Below are the code and all the weights of a small trained network. Each question names an input and a target symbol and asks about switching units off, where a switched-off unit gives its printed mean instead of its output.

import numpy as np


def w(rows, s, z=0):
    codes = np.array(rows[::2]) - 128.0
    scale = np.full(codes.shape[1], s)
    scale[-1] = z or s
    return codes * scale


def f(y):
    return y / 2 * (1 + np.tanh(0.7978845608 * (y + 0.044715 * y**3)))


def softmax(a):
    e = np.exp(a - a.max(-1, keepdims=True))
    return e / e.sum(-1, keepdims=True)


def log_softmax(a):
    a = a - a.max(-1, keepdims=True)
    return a - np.log(np.exp(a).sum(-1, keepdims=True))


def net(x, mask):
    ids = ['αδεξπω'.index(c) for c in x.split()]
    T = len(ids)
    res = E[ids] + P[:T]
    u = 0
    for l in range(2):
        r = res
        for j in range(3):
            rows = slice(2 * j, 2 * j + 2)
            q, k, v = (r @ M[l][rows].T for M in (Q, K, V))
            z = softmax(np.where(np.tri(T) > 0, q @ k.T / 2**0.5, -1e9)) @ v
            o = O[l][rows]
            res = res + np.where(mask[u + j], z, o[:, -1]) @ o[:, :-1]
        u += 3
        y = f(res @ A[l][:, :-1].T + A[l][:, -1])
        res = res + np.where(mask[u : u + 12], y, B[l][:, -1]) @ B[l][:, :-1]
        u += 12
    return log_softmax(res[-1] @ U[:, :-1].T + U[:, -1])


Q, K, V, O, A, B = {}, {}, {}, {}, {}, {}
E = w([
[62,130,188,88,131,142,90],'α',
[118,228,90,100,157,151,160],'δ',
[125,128,80,111,4,144,122],'ε',
[131,99,105,179,133,113,152],'ξ',
[151,100,60,92,157,194,42],'π',
[51,94,92,45,102,84,80],'ω',
],0.018)
P = w([
[109,171,107,236,104,98,2],'0',
[143,201,114,69,90,22,125],'1',
[85,124,139,222,130,180,116],'2',
[182,139,96,66,173,92,205],'3',
[82,102,154,208,110,205,142],'4',
[189,126,93,66,197,108,235],'5',
[87,76,170,184,93,203,159],'6',
[175,125,86,61,198,108,243],'7',
[97,31,183,162,74,213,181],'8',
],0.0094)
Q[0] = w([
[162,251,121,88,176,117,89],'L0H0',
[195,255,176,140,136,86,157],'L0H0',
[158,115,109,159,233,165,32],'L0H1',
[56,141,198,122,170,121,107],'L0H1',
[98,27,53,77,189,101,86],'L0H2',
[5,90,82,121,124,13,130],'L0H2',
],0.0082)
K[0] = w([
[126,108,177,148,112,93,91],'L0H0',
[134,113,120,133,97,97,73],'L0H0',
[165,186,90,126,144,104,11],'L0H1',
[58,150,163,136,111,95,80],'L0H1',
[102,81,79,114,191,86,89],'L0H2',
[52,90,125,106,136,22,142],'L0H2',
],0.012)
V[0] = w([
[95,109,233,144,116,79,125],'L0H0',
[163,24,171,59,127,164,208],'L0H0',
[230,23,58,181,171,77,188],'L0H1',
[189,65,74,2,166,207,90],'L0H1',
[133,118,68,214,174,80,168],'L0H2',
[74,5,247,159,166,136,176],'L0H2',
],0.0046)
O[0] = w([
[139,158,124,97,156,58,130,73],'L0H0',
[122,31,132,84,136,84,162,3],'L0H0',
[7,146,118,121,121,10,99,100],'L0H1',
[122,80,46,46,162,132,147,91],'L0H1',
[24,163,81,160,133,14,120,127],'L0H2',
[166,149,253,237,83,98,38,18],'L0H2',
],0.0062,0.0025)
A[0] = w([
[254,174,87,147,125,156,153,95],'L0N0',
[76,77,164,120,92,180,94,158],'L0N1',
[3,211,128,65,188,129,124,185],'L0N2',
[136,123,48,58,76,141,126,73],'L0N3',
[58,132,27,182,142,115,119,80],'L0N4',
[115,147,148,14,86,40,198,2],'L0N5',
[147,190,169,125,124,21,144,196],'L0N6',
[87,119,140,144,87,82,113,100],'L0N7',
[115,106,141,123,110,93,33,104],'L0N8',
[42,106,211,84,62,108,169,26],'L0N9',
[121,136,205,147,113,158,72,37],'L0N10',
[161,163,202,43,147,139,87,159],'L0N11',
],0.0089,0.0031)
B[0] = w([
[146,211,103,111,89,157,84,164],'L0N0',
[80,88,113,170,135,126,147,235],'L0N1',
[145,193,105,71,184,203,104,232],'L0N2',
[132,99,127,95,92,57,106,251],'L0N3',
[160,112,204,177,98,112,141,253],'L0N4',
[144,98,254,98,83,144,154,185],'L0N5',
[119,100,26,66,144,162,177,174],'L0N6',
[100,148,138,78,103,130,94,155],'L0N7',
[133,170,170,141,132,197,60,139],'L0N8',
[117,96,42,136,185,179,137,168],'L0N9',
[115,170,111,187,142,26,129,157],'L0N10',
[94,51,121,156,242,111,127,183],'L0N11',
],0.0083,0.0049)
Q[1] = w([
[98,150,115,175,107,126,79],'L1H0',
[116,148,120,87,119,118,146],'L1H0',
[110,100,182,186,175,141,130],'L1H1',
[127,127,133,150,3,117,139],'L1H1',
[56,109,167,148,47,111,60],'L1H2',
[61,122,153,138,145,81,83],'L1H2',
],0.013)
K[1] = w([
[126,80,108,118,128,118,117],'L1H0',
[144,167,127,114,125,123,93],'L1H0',
[101,124,171,142,171,125,141],'L1H1',
[164,113,155,149,67,107,162],'L1H1',
[123,6,130,140,118,139,166],'L1H2',
[81,85,155,120,137,191,186],'L1H2',
],0.014)
V[1] = w([
[19,252,136,99,154,120,157],'L1H0',
[149,227,174,99,133,248,195],'L1H0',
[58,51,126,188,177,136,211],'L1H1',
[164,150,12,114,207,67,200],'L1H1',
[80,106,137,133,106,151,239],'L1H2',
[213,121,130,137,189,194,243],'L1H2',
],0.0048)
O[1] = w([
[151,33,112,163,132,129,176,200],'L1H0',
[89,46,76,207,91,180,135,176],'L1H0',
[130,254,113,150,89,155,94,93],'L1H1',
[202,131,142,153,179,140,113,108],'L1H1',
[176,95,166,167,156,99,114,76],'L1H2',
[188,66,186,133,52,122,155,2],'L1H2',
],0.007,0.0039)
A[1] = w([
[123,131,244,229,149,91,120,100],'L1N0',
[139,228,78,155,70,194,24,84],'L1N1',
[153,61,118,68,139,80,204,34],'L1N2',
[115,111,108,145,170,228,117,194],'L1N3',
[97,145,188,81,141,150,135,131],'L1N4',
[123,113,98,210,65,84,96,155],'L1N5',
[171,100,60,174,76,160,138,129],'L1N6',
[151,161,160,77,70,77,142,123],'L1N7',
[124,56,144,187,69,176,78,3],'L1N8',
[162,180,110,105,254,142,94,42],'L1N9',
[167,108,188,197,122,153,194,146],'L1N10',
[60,129,84,206,120,198,171,78],'L1N11',
],0.0079,0.0061)
B[1] = w([
[140,1,72,70,129,137,211,188],'L1N0',
[186,198,173,165,171,99,151,179],'L1N1',
[166,212,176,166,104,127,106,192],'L1N2',
[97,141,154,174,29,79,88,255],'L1N3',
[140,149,179,144,162,143,116,141],'L1N4',
[147,114,151,116,145,236,40,200],'L1N5',
[44,125,176,107,146,153,114,191],'L1N6',
[149,144,152,139,108,62,190,143],'L1N7',
[140,239,77,120,221,93,160,165],'L1N8',
[158,121,106,182,72,74,71,180],'L1N9',
[138,59,113,125,143,119,141,180],'L1N10',
[224,124,140,64,154,88,68,231],'L1N11',
],0.0071,0.0089)
U = w([
[95,253,216,186,141,165,28,190],'α',
[64,3,119,88,131,201,120,172],'δ',
[112,138,168,124,76,61,124,37],'ε',
[70,209,36,103,217,127,233,179],'ξ',
[184,140,93,62,185,114,77,3],'π',
[120,152,209,6,235,164,110,59],'ω',
],0.0055,0.0057)

Each question gives the input, a string of symbols that net reads in full, and the target symbol t.
The units are the heads (2 rows each of Q, K, V and O) and the neurons (one row each of A and B). Each row of codes is followed by its name. A weight is (code - 128) times the scale printed after its matrix; where a second scale follows, it is the last column's (O, A, B and U).
mask holds one flag per unit, layer by layer, with each layer's heads first. A switched-off unit (its flag False) gives its mean, the last column of its rows in O or B, instead of its output. The means were averaged over made-up inputs and are rounded, as every weight is.
A unit's drop is (log p(t) with every unit on - log p(t) with that unit switched off) / (log p(t) with every unit on - log p(t) with every unit switched off).
The circuit of an input: a set's keep is (log p(t) with only the set's units on - log p(t) with every unit switched off) / (log p(t) with every unit on - log p(t) with every unit switched off). Starting from the 12 units with the biggest drops (on a tie, the unit counted first), units are removed one at a time, each time the one whose removal leaves the highest keep (on an exact tie, the one counted first), for as long as the keep stays at least 0.8.
units of the circuit, in order: the units of the circuit, biggest drop first
top k neurons in layer l: the k neurons of layer l with the biggest drops, biggest first
heads that matter: for each layer, one digit per head in row order, 1 if its drop is at least 0.15 and else 0, layers parted by /
drop of u: that unit's drop, to one decimal
input ξ δ ξ ω, target δ: units of the circuit, in order : L1H0; L0N2
input π ω ξ ω π ξ ξ ξ ε, target α: units of the circuit, in order : L0H2; L1N0; L1H0
input ω ξ ξ ξ ξ α, target α: top neuron in layer 1 : L1N9
input ξ π π ε, target ε: top 2 neurons in layer 0 : L0N3; L0N5
input ξ ξ ξ ω, target ω: units of the circuit, in order : L0N5; L1N3; L1H0
input ξ δ ξ ξ ξ ξ ω, target α: heads that matter : 001 / 000
input ε α ε ξ α ω, target ω: heads that matter : 000 / 000
input δ ω ξ ξ π ε, target δ: top 2 neurons in layer 0 : L0N2; L0N0
input ε ε ξ π π π α π, target π: heads that matter : 010 / 010
input α δ ξ ε, target δ: top 2 neurons in layer 1 : L1N5; L1N6
input ω ξ α δ ξ ω ξ α, target δ: heads that matter : 000 / 100
input π ξ ξ ω α α, target α: heads that matter : 000 / 010
input ε ω α ω ε π α π, target π: top 2 neurons in layer 0 : L0N3; L0N2
input π ξ ξ ω α ξ π ε, target ε: top neuron in layer 0 : L0N5
input α ξ α ξ δ ξ ε, target α: top 2 neurons in layer 0 : L0N6; L0N1
input α ξ ξ ξ ω, target α: top 2 neurons in layer 0 : L0N8; L0N6
input α ε ε ε ξ ε ε α π, target α: top 2 neurons in layer 0 : L0N11; L0N0
input ε ξ ξ ε π, target α: drop of L1H0 : 0.1
input ξ α δ α δ ξ δ π, target δ: drop of L1H0 : 1.6
input ε α ω ξ α, target δ: drop of L0H0 : 0.2
input α ξ ξ δ, target δ: drop of L1H0 : 1.2
input ω δ π α ξ, target α: top neuron in layer 0 : L0N3
